Here is a tiny trained network, its code and every weight. The questions are about switching its units off for an input and a target symbol, where a switched-off unit gives its printed mean instead of its output.

import numpy as np


def w(rows, s, z=0):
    codes = np.array(rows[::2]) - 128.0
    scale = np.full(codes.shape[1], s)
    scale[-1] = z or s
    return codes * scale


def f(y):
    return y / 2 * (1 + np.tanh(0.7978845608 * (y + 0.044715 * y**3)))


def softmax(a):
    e = np.exp(a - a.max(-1, keepdims=True))
    return e / e.sum(-1, keepdims=True)


def log_softmax(a):
    a = a - a.max(-1, keepdims=True)
    return a - np.log(np.exp(a).sum(-1, keepdims=True))


def net(x, mask):
    ids = ['ΔΘΛΞΠΦΨαζμσ'.index(c) for c in x.split()]
    T = len(ids)
    res = E[ids] + P[:T]
    q, k, v = (res @ M[0].T for M in (Q, K, V))
    z = softmax(np.where(np.tri(T) > 0, q @ k.T / 2**0.5, -1e9)) @ v
    res = res + np.where(mask[0], z, O[0][:, -1]) @ O[0][:, :-1]
    y = f(res @ A[0][:, :-1].T + A[0][:, -1])
    res = res + np.where(mask[1:25], y, B[0][:, -1]) @ B[0][:, :-1]
    return log_softmax(res[-1] @ U[:, :-1].T + U[:, -1])


Q, K, V, O, A, B = {}, {}, {}, {}, {}, {}
E = w([
[165,142,129,116],'Δ',
[177,147,129,17],'Θ',
[60,209,119,92],'Λ',
[250,130,119,59],'Ξ',
[199,142,107,172],'Π',
[146,129,160,76],'Φ',
[109,180,106,145],'Ψ',
[234,130,119,132],'α',
[159,126,157,79],'ζ',
[156,119,166,74],'μ',
[132,142,138,125],'σ',
],0.013)
P = w([
[226,247,152,184],'0',
[126,126,12,147],'1',
[203,174,243,72],'2',
[114,96,84,72],'3',
[208,164,242,71],'4',
[93,76,133,64],'5',
[217,167,239,79],'6',
[68,58,181,76],'7',
],0.011)
Q[0] = w([
[109,252,136,128],'H0',
[71,40,74,139],'H0',
],0.012)
K[0] = w([
[121,225,137,135],'H0',
[87,2,158,79],'H0',
],0.017)
V[0] = w([
[124,162,107,3],'H0',
[234,85,141,118],'H0',
],0.012)
O[0] = w([
[112,106,77,7,254],'H0',
[179,17,110,185,236],'H0',
],0.015,0.0048)
A[0] = w([
[132,52,79,62,64],'N0',
[172,171,166,190,122],'N1',
[152,172,38,129,121],'N2',
[140,156,7,152,78],'N3',
[130,153,151,147,91],'N4',
[12,62,2,220,109],'N5',
[122,121,72,85,120],'N6',
[128,134,83,92,178],'N7',
[93,6,2,85,116],'N8',
[65,174,127,116,167],'N9',
[198,154,153,106,47],'N10',
[133,118,200,102,195],'N11',
[125,161,230,149,80],'N12',
[167,129,250,144,67],'N13',
[120,33,80,234,133],'N14',
[89,136,205,154,158],'N15',
[69,71,118,82,253],'N16',
[161,121,153,139,120],'N17',
[167,123,136,115,97],'N18',
[131,101,32,141,18],'N19',
[135,191,149,111,89],'N20',
[182,134,203,161,94],'N21',
[169,170,39,131,185],'N22',
[100,115,96,87,234],'N23',
],0.01,0.0052)
B[0] = w([
[108,163,111,157,217],'N0',
[89,235,134,98,150],'N1',
[141,98,98,144,147],'N2',
[116,140,108,199,141],'N3',
[67,117,107,106,125],'N4',
[241,250,102,136,138],'N5',
[131,91,244,231,181],'N6',
[138,47,158,178,183],'N7',
[58,238,93,140,254],'N8',
[111,3,123,142,160],'N9',
[56,192,68,112,148],'N10',
[170,171,71,166,164],'N11',
[94,198,6,226,141],'N12',
[89,201,171,107,157],'N13',
[50,40,122,42,178],'N14',
[147,144,97,190,131],'N15',
[174,77,46,197,210],'N16',
[114,117,110,147,144],'N17',
[55,228,200,167,146],'N18',
[69,176,223,136,144],'N19',
[60,119,130,11,148],'N20',
[69,128,205,129,158],'N21',
[169,121,140,105,162],'N22',
[192,98,139,196,200],'N23',
],0.0052,0.016)
U = w([
[168,146,182,162,118],'Δ',
[228,159,29,197,196],'Θ',
[82,183,104,30,107],'Λ',
[64,66,74,135,168],'Ξ',
[53,165,192,223,28],'Π',
[254,126,189,131,164],'Φ',
[74,234,125,174,2],'Ψ',
[103,69,224,146,119],'α',
[235,118,178,128,140],'ζ',
[205,130,163,127,121],'μ',
[161,209,183,194,113],'σ',
],0.0076,0.0054)

Each question gives the input, a string of symbols that net reads in full, and the target symbol t.
The units are the heads (2 rows each of Q, K, V and O) and the neurons (one row each of A and B). Each row of codes is followed by its name. A weight is (code - 128) times the scale printed after its matrix; where a second scale follows, it is the last column's (O, A, B and U).
mask holds one flag per unit, heads first, then neurons. A switched-off unit (its flag False) gives its mean, the last column of its rows in O or B, instead of its output. The means were averaged over made-up inputs and are rounded, as every weight is.
A unit's drop is (log p(t) with every unit on - log p(t) with that unit switched off) / (log p(t) with every unit on - log p(t) with every unit switched off).
The circuit of an input: a set's keep is (log p(t) with only the set's units on - log p(t) with every unit switched off) / (log p(t) with every unit on - log p(t) with every unit switched off). Starting from the 12 units with the biggest drops (on a tie, the unit counted first), units are removed one at a time, each time the one whose removal leaves the highest keep (on an exact tie, the one counted first), for as long as the keep stays at least 0.8.
units of the circuit, in order: the units of the circuit, biggest drop first
top k neurons: the k neurons with the biggest drops, biggest first
drop of u: that unit's drop, to one decimal
input Ξ Λ Φ Λ Ξ Π σ, target Ξ: units of the circuit, in order => [H0; N14]
input Λ Λ ζ, target Λ: units of the circuit, in order => [H0]
input Θ Ξ Λ Λ α Λ α Δ, target Θ: top 2 neurons => [N16; N14]
input Π α Λ, target Π: units of the circuit, in order => [H0; N21]
input α Λ σ Π Θ, target α: units of the circuit, in order => [H0; N14; N21]
input σ α Π, target σ: units of the circuit, in order => [H0; N1]
input Ξ Λ μ Φ Λ, target Ξ: units of the circuit, in order => [H0; N14]
input Λ Λ μ Λ ζ Δ Δ Φ, target Θ: top 2 neurons => [N16; N14]
input Λ α α Ψ, target Θ: units of the circuit, in order => [N5; N14; N21]
input α Π Θ Λ σ Ξ Λ Ψ, target Θ: top 3 neurons => [N16; N14; N23]
input Ξ Ψ σ Ξ μ Θ, target Θ: top 4 neurons => [N16; N14; N23; N8]
input α Φ Θ Π α α Ξ, target α: top 2 neurons => [N14; N21]
input α μ Λ μ Π Φ Π, target α: top 3 neurons => [N14; N21; N8]
input α Λ Π Ψ Λ α Λ, target α: top 2 neurons => [N14; N8]
input Π Ψ Λ α σ Θ, target Θ: top 2 neurons => [N16; N14]
input Π Ψ Λ Δ Φ ζ, target Θ: drop of N6 => -0.1
input Λ σ Λ Λ μ, target Λ: drop of N20 => 0.2
input Δ Λ Λ Π Π Φ Λ σ, target Θ: drop of N0 => 0.0
input Π Λ Λ Λ Ψ μ σ, target Π: top neuron => [N21]
